Below is a small trained network, with its code and all its weights. Each question gives an input and a class and asks what happens when units are switched off, that is, made to give their printed mean instead of their output.

import numpy as np


def w(rows, s, z=0):
    codes = np.array(rows[::2]) - 128.0
    scale = np.full(codes.shape[1], s)
    scale[-1] = z or s
    return codes * scale


def norm(h):
    return h / np.sqrt((h * h).mean(-1, keepdims=True) + 1e-5)


def f(y):
    return y / 2 * (1 + np.tanh(0.7978845608 * (y + 0.044715 * y**3)))


def log_softmax(a):
    a = a - a.max(-1, keepdims=True)
    return a - np.log(np.exp(a).sum(-1, keepdims=True))


def net(x, mask):
    res = np.array(x, float).reshape(1, 3) / 4 @ E
    u = 0
    for l in range(3):
        y = f(norm(res) @ A[l][:, :-1].T + A[l][:, -1])
        res = res + np.where(mask[u : u + 10], y, B[l][:, -1]) @ B[l][:, :-1]
        u += 10
    return log_softmax(norm(res)[-1] @ U[:, :-1].T + U[:, -1])


A, B = {}, {}
E = w([
[137,65,96,153,243,68,127,149,156,130],'x0',
[241,82,160,125,141,194,124,78,130,226],'x1',
[93,80,254,151,114,110,98,182,140,150],'x2',
],0.0063)
A[0] = w([
[142,165,137,215,144,150,168,156,101,122,121],'0.n1',
[72,112,214,174,165,25,136,202,114,86,29],'0.n2',
[138,104,117,142,102,159,128,171,153,143,95],'0.n3',
[201,107,76,51,68,187,157,37,3,187,66],'0.n4',
[46,107,68,182,225,19,150,189,180,135,2],'0.n5',
[217,64,89,191,238,116,82,90,211,218,42],'0.n6',
[19,157,228,105,5,163,32,211,92,143,84],'0.n7',
[12,218,50,128,84,107,108,95,78,29,29],'0.n8',
[244,176,118,122,77,230,148,10,125,205,64],'0.n9',
[128,167,22,117,216,111,171,63,99,97,21],'0.n10',
],0.0042,0.0033)
B[0] = w([
[142,115,123,126,112,114,124,110,150,137,126],'0.n1',
[163,121,116,121,143,205,16,110,170,170,193],'0.n2',
[88,168,157,95,169,185,140,126,84,108,121],'0.n3',
[177,159,70,107,158,166,56,157,226,139,215],'0.n4',
[111,176,108,42,87,50,63,169,192,108,193],'0.n5',
[197,159,68,41,127,79,179,170,38,49,222],'0.n6',
[88,175,151,215,71,141,246,82,142,169,245],'0.n7',
[197,155,110,50,75,67,213,125,104,46,216],'0.n8',
[179,222,74,122,144,234,2,207,229,131,252],'0.n9',
[91,124,242,248,70,130,208,102,58,213,163],'0.n10',
],0.005,0.0047)
A[1] = w([
[167,3,151,118,205,108,141,108,4,183,72],'1.n1',
[137,74,147,181,180,125,50,171,156,164,73],'1.n2',
[223,64,113,140,135,154,179,152,73,134,105],'1.n3',
[131,114,176,206,88,177,142,69,71,197,44],'1.n4',
[88,170,58,155,123,83,139,94,119,141,61],'1.n5',
[146,72,141,167,231,93,164,104,11,159,5],'1.n6',
[79,144,176,212,119,142,191,125,141,192,36],'1.n7',
[159,105,168,75,152,140,163,97,65,112,12],'1.n8',
[137,111,86,150,162,223,141,16,20,123,81],'1.n9',
[123,140,51,104,98,79,180,117,72,66,36],'1.n10',
],0.0049,0.0021)
B[1] = w([
[181,188,23,28,80,57,182,47,71,137,213],'1.n1',
[161,81,62,81,208,111,114,178,34,120,199],'1.n2',
[176,183,104,116,217,56,109,121,144,179,199],'1.n3',
[55,227,133,189,116,71,39,99,254,70,177],'1.n4',
[136,69,116,128,143,124,185,85,123,177,156],'1.n5',
[172,112,127,120,129,35,174,87,116,134,159],'1.n6',
[63,76,189,197,110,133,66,45,136,160,193],'1.n7',
[130,175,118,58,148,116,144,100,182,111,100],'1.n8',
[151,31,124,143,198,139,89,160,168,186,120],'1.n9',
[133,44,73,151,191,69,203,165,70,130,253],'1.n10',
],0.0041,0.0021)
A[2] = w([
[159,174,34,135,124,85,236,145,75,95,119],'2.n1',
[138,166,104,30,74,97,213,94,64,31,130],'2.n2',
[100,140,254,200,125,184,116,102,119,174,38],'2.n3',
[169,163,133,112,90,70,141,70,74,69,99],'2.n4',
[51,209,80,142,94,111,195,155,164,57,179],'2.n5',
[103,15,207,127,201,174,106,143,82,147,4],'2.n6',
[164,103,61,121,234,110,184,93,111,161,189],'2.n7',
[204,156,104,60,140,215,113,101,147,150,10],'2.n8',
[64,157,19,111,86,119,142,176,158,29,105],'2.n9',
[156,136,155,133,160,150,29,93,200,168,121],'2.n10',
],0.006,0.0028)
B[2] = w([
[132,113,200,120,116,70,175,90,113,191,254],'2.n1',
[212,57,166,118,226,1,149,186,104,218,245],'2.n2',
[36,74,75,68,154,95,111,115,198,65,187],'2.n3',
[140,132,139,91,191,96,120,98,176,159,173],'2.n4',
[208,104,131,122,118,134,175,55,94,138,241],'2.n5',
[236,117,112,133,75,111,147,177,40,150,117],'2.n6',
[44,116,214,181,21,142,199,67,194,97,221],'2.n7',
[176,220,89,191,189,155,111,98,85,136,209],'2.n8',
[139,141,201,139,222,104,158,73,138,200,219],'2.n9',
[128,124,76,109,220,110,143,155,43,91,208],'2.n10',
],0.0061,0.0057)
U = w([
[126,89,93,116,63,171,157,161,77,86,2],'0',
[198,103,190,125,150,31,236,70,113,182,185],'1',
[78,67,132,75,226,97,7,193,167,95,142],'2',
[164,51,125,118,75,153,92,220,13,106,40],'3',
[7,122,190,188,19,182,146,61,193,100,140],'4',
[249,231,55,158,159,255,88,111,125,154,159],'5',
],0.0094,0.0051)

Each question gives the input, the list of numbers given to net, and the class t.
The units are the neurons (one row each of A and B). Each row of codes is followed by its name. A weight is (code - 128) times the scale printed after its matrix; where a second scale follows, it is the last column's (A, B and U).
mask holds one flag per neuron, layer by layer. A switched-off neuron (its flag False) gives its mean, the last column of its row in B, instead of its output. The means were averaged over made-up inputs and are rounded, as every weight is.
A unit's drop is (log p(t) with every unit on - log p(t) with that unit switched off) / (log p(t) with every unit on - log p(t) with every unit switched off).
The circuit of an input: a set's keep is (log p(t) with only the set's units on - log p(t) with every unit switched off) / (log p(t) with every unit on - log p(t) with every unit switched off). Starting from the 12 units with the biggest drops (on a tie, the unit counted first), units are removed one at a time, each time the one whose removal leaves the highest keep (on an exact tie, the one counted first), for as long as the keep stays at least 0.8.
units of the circuit, in order: the units of the circuit, biggest drop first
top k neurons: the k neurons with the biggest drops, biggest first
drop when u is switched off: that unit's drop, to one decimal
input [-6,4,2], class 5: units of the circuit, in order	[0.n9]
input [-7,-4,4], class 4: top 2 neurons	[0.n7; 0.n6]
input [2,2,-6], class 5: top 2 neurons	[0.n9; 0.n4]
input [-7,1,1], class 5: top 3 neurons	[0.n9; 2.n7; 0.n4]
input [1,-2,7], class 2: top 2 neurons	[0.n2; 2.n7]
input [4,-1,6], class 3: top 3 neurons	[2.n6; 1.n2; 0.n9]
input [8,0,3], class 2: top 4 neurons	[0.n5; 0.n2; 0.n7; 0.n8]
input [-3,4,4], class 2: top 3 neurons	[2.n3; 2.n7; 2.n10]
input [1,2,0], class 5: top 3 neurons	[0.n9; 0.n8; 0.n7]
input [-2,-4,3], class 4: top 4 neurons	[0.n7; 0.n6; 1.n7; 0.n2]
input [1,-6,8], class 4: top 2 neurons	[0.n7; 2.n2]
input [-1,7,8], class 2: top 2 neurons	[2.n3; 1.n4]
input [-6,4,3], class 5: top 3 neurons	[0.n9; 2.n7; 0.n4]
input [2,-5,7], class 2: units of the circuit, in order	[0.n2]
input [-1,1,3], class 4: drop when 0.n7 is switched off	0.1
input [5,7,-7], class 5: drop when 0.n9 is switched off	0.8
input [0,2,3], class 2: drop when 2.n7 is switched off	0.3
input [-6,0,-3], class 5: drop when 1.n1 is switched off	0.0
